[[134 125 152 150]
 [109 143 125 131]
 [115 136 157 157]
 [141 115 140 131]]
|
[[152 150 134 125]
 [125 131 109 143]
 [157 157 115 136]
 [140 131 141 115]]

[[119 133 134 120 137 117 133]
 [106 133 103 129 104 120 110]
 [120 139 123 129 145 114 148]]
|
[[117 133 119 133 134 120 137]
 [120 110 106 133 103 129 104]
 [114 148 120 139 123 129 145]]

[[136 105 150 105 111 146 148 139 146]
 [135 105 150 103 108 148 148 137 146]
 [122 151 108 149 146 109 112 119 110]
 [135 105 150 102 111 146 147 137 147]
 [146 144 145 123 150 107 149 108 153]
 [133 106 142 108 104 150 117 148 115]
 [119 152 111 151 150 106 137 108 134]
 [112 136 104 150 114 137 117 125 102]]
|
[[139 146 136 105 150 105 111 146 148]
 [137 146 135 105 150 103 108 148 148]
 [119 110 122 151 108 149 146 109 112]
 [137 147 135 105 150 102 111 146 147]
 [108 153 146 144 145 123 150 107 149]
 [148 115 133 106 142 108 104 150 117]
 [108 134 119 152 111 151 150 106 137]
 [125 102 112 136 104 150 114 137 117]]

[[119 123 149]
 [140 119 127]
 [148 126 118]
 [126 144 148]
 [127 129 147]
 [133 140 118]
 [129 135 116]
 [133 144 152]
 [123 141 114]]
|
[[123 149 119]
 [119 127 140]
 [126 118 148]
 [144 148 126]
 [129 147 127]
 [140 118 133]
 [135 116 129]
 [144 152 133]
 [141 114 123]]

[[132 138  99 111 116 123 136 122 118]
 [134 154 113 122 132 119 128 125 154]
 [123 130 129 148 128 128 116 101 125]
 [134 117 139 124 143 109 145 138 128]
 [111 120 123 129 106 100 119 141 126]
 [140 126 132 139 143 142 140 108 116]
 [133 142 126 158 136 134 118 119 147]
 [124 110 119 134 129 128 131 133 103]]
|
[[122 118 132 138  99 111 116 123 136]
 [125 154 134 154 113 122 132 119 128]
 [101 125 123 130 129 148 128 128 116]
 [138 128 134 117 139 124 143 109 145]
 [141 126 111 120 123 129 106 100 119]
 [108 116 140 126 132 139 143 142 140]
 [119 147 133 142 126 158 136 134 118]
 [133 103 124 110 119 134 129 128 131]]

[[125 121 131 116 129 125 130 130 122 129 123 108 123]
 [125 106 130 117 129 126 129 129 107 129 109 106 119]
 [126 110 130 121 129 127 129 128 111 129 112 105 118]
 [126 120 129 120 128 127 129 129 121 129 122 103 126]]
|
[[108 123 125 121 131 116 129 125 130 130 122 129 123]
 [106 119 125 106 130 117 129 126 129 129 107 129 109]
 [105 118 126 110 130 121 129 127 129 128 111 129 112]
 [103 126 126 120 129 120 128 127 129 129 121 129 122]]
---
[[148 136]
 [155 138]
 [118 103]]
|
[136 155]

[[134 125 151]
 [130 121 136]
 [117 127 135]
 [121 127 118]
 [134 127 118]]
|
[151 121 117]

[[131 108 131 114 126]
 [123 116 142 104 132]
 [127 125 124 135 133]]
|
[126 104 124]

[[139 132 132 130 155]
 [129 132 129 127 129]
 [136 120 126 129 135]
 [116 115 116 134 124]]
|
[155 127 126 115]

[[134 131 144 123 127]
 [131 119 143 122 133]
 [128 131 151 117 134]
 [144 104 108 136 134]
 [136 124 140 133 134]]
|
[127 122 151 104 136]

[[139 109]
 [135 154]
 [112 140]
 [157 118]
 [114 137]]
|
[109 135]

[[143 117 136 123 131]
 [142 109 145 120 127]
 [142 137 106 139 133]]
|
[131 120 106]

[[133 136 136 157 134]
 [137 136 110 129 110]]
|
[134 129]

[[119 127 123]
 [152 121 147]
 [124 128 129]
 [140 134 130]
 [118 129 128]]
|
[123 121 124]
---
[[143 146 141 131]
 [132 145 154 155]
 [128 140 146 143]
 [136 126 121 124]
 [124 121 126 139]
 [121 129 142 153]]
|
[[143 146 141 131]
 [136 126 121 124]
 [132 145 154 155]
 [128 140 146 143]
 [124 121 126 139]
 [121 129 142 153]]

[[119 137 146 132 116 138 107 119 149 128 142 130 130 126]
 [134 114 118 123 126 132 130 125 124 131 143 129 121 127]
 [135 111 112 130 124 129 126 130 121 132 152 128 123 117]
 [139 117 139 124 117 121 101 142 145 126 141 118 131 126]]
|
[[139 117 139 124 117 121 101 142 145 126 141 118 131 126]
 [135 111 112 130 124 129 126 130 121 132 152 128 123 117]
 [134 114 118 123 126 132 130 125 124 131 143 129 121 127]
 [119 137 146 132 116 138 107 119 149 128 142 130 130 126]]

[[143 109 110 128 147 152 151 124]
 [144 134 109 151 153 133 124 145]
 [136 119 116 137 145 117 150 125]
 [112 123 140 136 106 142 107 115]
 [153 135 104 121 119 117 149 135]
 [125 104 119 132 135 141 143 120]
 [105 108 145 107 113 129 141 136]
 [141 122 153 149 104 137 143 129]
 [118 149 112 143 128 128 112 105]
 [110 107 148 147 108 124 112 120]
 [151 148 134 150 121 103 142 136]]
|
[[153 135 104 121 119 117 149 135]
 [151 148 134 150 121 103 142 136]
 [144 134 109 151 153 133 124 145]
 [143 109 110 128 147 152 151 124]
 [141 122 153 149 104 137 143 129]
 [136 119 116 137 145 117 150 125]
 [125 104 119 132 135 141 143 120]
 [118 149 112 143 128 128 112 105]
 [112 123 140 136 106 142 107 115]
 [110 107 148 147 108 124 112 120]
 [105 108 145 107 113 129 141 136]]

[[121 133 100 118 130 130 118 132 134 124 133 116 119 112 105]
 [145 125 113 124 145 130 148 139 145 127 134 131 124 121 150]]
|
[[145 125 113 124 145 130 148 139 145 127 134 131 124 121 150]
 [121 133 100 118 130 130 118 132 134 124 133 116 119 112 105]]

[[116 140]
 [122 139]
 [131 126]
 [104 140]
 [113 142]
 [121 138]
 [103 141]
 [137 123]]
|
[[137 123]
 [131 126]
 [122 139]
 [121 138]
 [116 140]
 [113 142]
 [104 140]
 [103 141]]

[[129 115 144 104 115]
 [143 129 141 112 104]
 [115 112 152 115 111]]
|
[[143 129 141 112 104]
 [129 115 144 104 115]
 [115 112 152 115 111]]

[[133 126 128 125 110 126]
 [126 123 128 125 102 126]
 [136 129 128 124 140 126]
 [135 128 128 124 134 126]
 [129 126 128 125 107 126]]
|
[[136 129 128 124 140 126]
 [135 128 128 124 134 126]
 [133 126 128 125 110 126]
 [129 126 128 125 107 126]
 [126 123 128 125 102 126]]

[[128 139 128 145 123 122 123 129 134 153]
 [132 129 128 136 111 110 141 130 139 156]]
|
[[132 129 128 136 111 110 141 130 139 156]
 [128 139 128 145 123 122 123 129 134 153]]
